Below is a small trained network, with its code and all its weights. Each question gives an input and a class and asks what happens when units are switched off, that is, made to give their printed mean instead of their output.

import numpy as np


def w(rows, s, z=0):
    codes = np.array(rows[::2]) - 128.0
    scale = np.full(codes.shape[1], s)
    scale[-1] = z or s
    return codes * scale


def f(y):
    return y / 2 * (1 + np.tanh(0.7978845608 * (y + 0.044715 * y**3)))


def log_softmax(a):
    a = a - a.max(-1, keepdims=True)
    return a - np.log(np.exp(a).sum(-1, keepdims=True))


def net(x, mask):
    res = np.array(x, float).reshape(1, 4) / 4 @ E
    y = f(res @ A[0][:, :-1].T + A[0][:, -1])
    res = res + np.where(mask, y, B[0][:, -1]) @ B[0][:, :-1]
    return log_softmax(res[-1] @ U[:, :-1].T + U[:, -1])


A, B = {}, {}
E = w([
[165,66,80,107,94,132,2,203,77],'x0',
[78,189,181,192,107,189,84,100,36],'x1',
[131,131,60,32,28,174,176,82,95],'x2',
[229,199,147,83,144,194,74,77,188],'x3',
],0.0078)
A[0] = w([
[45,133,119,162,83,87,151,177,104,35],'N1',
[179,99,107,137,119,116,47,189,75,133],'N2',
[106,193,175,146,77,199,130,139,65,111],'N3',
[122,166,215,174,118,148,207,96,131,90],'N4',
[106,120,145,133,169,163,202,60,143,94],'N5',
[134,181,123,158,157,83,224,90,167,81],'N6',
[162,52,124,97,115,84,101,144,160,5],'N7',
[195,187,153,67,107,152,65,111,168,21],'N8',
[120,101,127,140,96,179,33,175,87,124],'N9',
[117,139,132,154,154,117,225,60,146,65],'N10',
[113,92,93,75,82,175,148,70,108,33],'N11',
[127,116,71,84,58,165,159,69,87,128],'N12',
[100,172,77,105,56,190,159,118,90,147],'N13',
[104,139,125,160,217,60,80,163,188,79],'N14',
[169,61,131,97,151,69,180,120,204,68],'N15',
[146,168,167,218,230,105,103,169,125,188],'N16',
[167,210,138,118,132,203,83,112,187,150],'N17',
[191,213,133,104,154,147,71,111,184,110],'N18',
[99,140,154,196,142,220,84,60,45,91],'N19',
[105,151,175,150,117,126,196,71,153,104],'N20',
[61,83,169,96,119,78,156,178,83,146],'N21',
[124,113,2,44,64,107,175,85,164,129],'N22',
[75,72,26,209,83,101,188,135,86,86],'N23',
[174,125,108,89,64,151,175,116,98,81],'N24',
[122,138,136,151,147,117,189,48,154,31],'N25',
[153,65,90,90,153,62,168,171,236,91],'N26',
[192,133,146,127,140,214,81,51,144,63],'N27',
[67,94,157,87,128,60,155,173,71,36],'N28',
[113,70,118,164,105,90,208,194,80,64],'N29',
[180,56,87,118,125,116,86,183,123,21],'N30',
[161,99,180,175,223,117,101,187,160,70],'N31',
[107,121,155,167,189,90,77,158,186,34],'N32',
[221,123,120,64,122,63,124,131,234,77],'N33',
[161,54,109,101,76,150,43,187,95,54],'N34',
[88,188,197,201,116,193,70,53,27,104],'N35',
],0.0076,0.003)
B[0] = w([
[112,184,123,201,148,108,107,239,196,184],'N1',
[179,171,99,69,220,233,62,37,79,208],'N2',
[35,19,104,70,70,63,245,168,137,182],'N3',
[137,169,90,93,164,187,101,54,52,187],'N4',
[202,147,100,127,181,180,46,98,28,181],'N5',
[125,209,94,111,195,242,41,66,36,207],'N6',
[108,155,31,100,125,196,175,107,65,158],'N7',
[101,201,120,245,185,120,114,244,176,185],'N8',
[120,171,35,33,185,198,79,41,65,201],'N9',
[159,194,38,133,220,201,37,91,64,198],'N10',
[200,85,177,236,49,196,114,62,157,176],'N11',
[210,104,218,219,51,153,100,40,216,212],'N12',
[196,50,217,156,60,125,172,60,196,198],'N13',
[182,62,178,182,3,163,190,55,204,207],'N14',
[63,52,2,22,90,132,216,113,3,214],'N15',
[215,30,195,134,13,143,165,20,229,242],'N16',
[63,200,164,186,167,47,136,217,226,198],'N17',
[73,198,144,166,125,85,101,247,228,196],'N18',
[7,58,8,28,70,62,247,133,66,199],'N19',
[179,193,52,92,186,159,76,68,58,186],'N20',
[103,173,162,176,149,68,96,194,223,204],'N21',
[170,66,172,125,73,96,220,36,188,254],'N22',
[122,204,211,208,187,109,114,206,238,220],'N23',
[200,80,202,200,70,162,160,115,201,178],'N24',
[140,173,42,139,179,236,39,123,59,169],'N25',
[25,55,23,28,79,42,221,191,43,247],'N26',
[65,206,116,210,181,93,135,233,194,178],'N27',
[90,215,120,220,168,103,77,200,177,180],'N28',
[81,217,132,206,172,82,86,206,206,204],'N29',
[132,207,44,104,158,211,117,90,26,176],'N30',
[235,44,188,159,21,199,153,69,186,210],'N31',
[243,65,161,182,77,211,236,49,169,185],'N32',
[22,124,56,100,111,46,210,236,131,224],'N33',
[181,210,84,127,206,205,34,66,23,206],'N34',
[30,51,39,30,76,50,247,160,97,230],'N35',
],0.0051,0.0074)
U = w([
[37,54,37,37,63,68,225,149,51,111],'0',
[226,53,195,195,18,182,134,12,193,33],'1',
[176,217,59,108,232,225,34,44,2,71],'2',
[74,223,152,224,188,67,97,252,214,1],'3',
[107,90,183,23,127,27,118,62,153,229],'4',
],0.0066,0.004)

Each question gives the input, the list of numbers given to net, and the class t.
The units are the neurons (one row each of A and B). Each row of codes is followed by its name. A weight is (code - 128) times the scale printed after its matrix; where a second scale follows, it is the last column's (A, B and U).
mask holds one flag per neuron, in row order. A switched-off neuron (its flag False) gives its mean, the last column of its row in B, instead of its output. The means were averaged over made-up inputs and are rounded, as every weight is.
A unit's drop is (log p(t) with every unit on - log p(t) with that unit switched off) / (log p(t) with every unit on - log p(t) with every unit switched off).
The circuit of an input: a set's keep is (log p(t) with only the set's units on - log p(t) with every unit switched off) / (log p(t) with every unit on - log p(t) with every unit switched off). Starting from the 12 units with the biggest drops (on a tie, the unit counted first), units are removed one at a time, each time the one whose removal leaves the highest keep (on an exact tie, the one counted first), for as long as the keep stays at least 0.8.
circuit, biggest first: the units of the circuit, biggest drop first
top k neurons: the k neurons with the biggest drops, biggest first
drop of u: that unit's drop, to one decimal
input [8,0,7,-7], class 2: circuit, biggest first -> N34
input [7,4,-6,-3], class 2: top 4 neurons -> N9; N2; N34; N22
input [-5,-1,-5,-1], class 1: top 3 neurons -> N16; N14; N31
input [-5,0,2,-6], class 3: circuit, biggest first -> N23; N29
input [7,6,-5,8], class 3: top 3 neurons -> N17; N18; N27
input [-1,-5,-6,-1], class 1: top 3 neurons -> N31; N14; N16
input [-2,-6,4,6], class 0: top 4 neurons -> N15; N26; N33; N23
input [6,8,-3,-2], class 0: top 2 neurons -> N35; N19
input [-8,5,5,7], class 2: top 3 neurons -> N4; N20; N5
input [-2,-8,-5,8], class 0: top 3 neurons -> N15; N26; N33
input [5,-3,-4,6], class 3: top 4 neurons -> N18; N17; N8; N33
input [7,8,-5,1], class 0: top 3 neurons -> N35; N19; N3
input [7,-8,-7,0], class 0: top 2 neurons -> N26; N33
input [7,3,8,1], class 1: circuit, biggest first -> N12
input [6,7,-1,5], class 0: top 2 neurons -> N35; N19
input [-8,7,3,2], class 2: drop of N20 -> 1.3
input [-1,-3,-6,-2], class 1: drop of N35 -> 0.0
input [5,7,7,-8], class 3: drop of N28 -> 0.2
